Here is a tiny trained network, its code and every weight. The questions are about switching its units off for an input and a class, where a switched-off unit gives its printed mean instead of its output.

import numpy as np


def w(rows, s, z=0):
    codes = np.array(rows[::2]) - 128.0
    scale = np.full(codes.shape[1], s)
    scale[-1] = z or s
    return codes * scale


def f(y):
    return np.maximum(y, 0)


def log_softmax(a):
    a = a - a.max(-1, keepdims=True)
    return a - np.log(np.exp(a).sum(-1, keepdims=True))


def net(x, mask):
    res = np.array(x, float).reshape(1, 3) / 4 @ E
    y = f(res @ A[0][:, :-1].T + A[0][:, -1])
    res = res + np.where(mask, y, B[0][:, -1]) @ B[0][:, :-1]
    return log_softmax(res[-1] @ U[:, :-1].T + U[:, -1])


A, B = {}, {}
E = w([
[143,102,205,45,125,109,8,62,143],'x0',
[45,170,139,112,46,87,129,129,36],'x1',
[127,124,135,130,123,137,130,128,129],'x2',
],0.013)
A[0] = w([
[62,179,108,171,94,125,192,179,62,122],'neuron 1',
[107,148,48,229,142,153,234,228,117,254],'neuron 2',
[100,174,107,162,100,132,170,196,99,130],'neuron 3',
[8,169,142,105,1,86,129,118,5,130],'neuron 4',
[42,157,139,97,38,102,129,136,32,129],'neuron 5',
[110,132,173,82,86,101,80,89,113,111],'neuron 6',
[201,101,156,77,171,108,60,60,199,234],'neuron 7',
],0.0068)
B[0] = w([
[83,118,88,152,87,96,128,165,160,189],'neuron 1',
[172,202,42,244,125,152,205,147,209,248],'neuron 2',
[120,129,90,144,102,108,132,161,154,174],'neuron 3',
[69,195,108,115,36,18,97,107,98,229],'neuron 4',
[81,163,113,123,76,66,113,115,115,203],'neuron 5',
[135,153,151,84,124,124,90,87,94,176],'neuron 6',
[132,102,197,106,130,181,111,156,176,222],'neuron 7',
],0.011,0.017)
U = w([
[254,144,109,188,199,211,203,143,175,252],'0',
[148,120,119,116,175,115,155,123,48,49],'1',
[140,91,112,126,169,116,143,110,58,28],'2',
[135,17,199,55,183,188,85,178,170,254],'3',
[94,163,76,168,80,81,152,168,132,74],'4',
[122,114,107,120,205,111,144,105,71,28],'5',
[127,119,114,119,192,123,139,120,79,42],'6',
[115,160,163,28,109,96,59,25,27,146],'7',
],0.0081,0.0027)

Each question gives the input, the list of numbers given to net, and the class t.
The units are the neurons (one row each of A and B). Each row of codes is followed by its name. A weight is (code - 128) times the scale printed after its matrix; where a second scale follows, it is the last column's (A, B and U).
mask holds one flag per neuron, in row order. A switched-off neuron (its flag False) gives its mean, the last column of its row in B, instead of its output. The means were averaged over made-up inputs and are rounded, as every weight is.
A unit's drop is (log p(t) with every unit on - log p(t) with that unit switched off) / (log p(t) with every unit on - log p(t) with every unit switched off).
most important unit: the unit with the biggest drop
k most important neurons: the k neurons with the biggest drops, biggest first
drop when u is switched off: that unit's drop, to one decimal
input [-6,0,2], class 0: most important unit	neuron 4
input [2,0,0], class 3: 3 most important neurons	neuron 2; neuron 4; neuron 5
input [-8,-2,-1], class 0: 2 most important neurons	neuron 2; neuron 4
input [3,-1,-6], class 3: 2 most important neurons	neuron 2; neuron 4
input [8,-1,3], class 3: 2 most important neurons	neuron 7; neuron 4
input [2,-1,-7], class 3: drop when neuron 2 is switched off	0.5
input [-8,-3,1], class 0: drop when neuron 2 is switched off	0.1
input [-2,-2,-7], class 0: drop when neuron 2 is switched off	0.0
input [4,1,-8], class 7: drop when neuron 2 is switched off	0.3
input [5,1,-1], class 7: 2 most important neurons	neuron 2; neuron 6
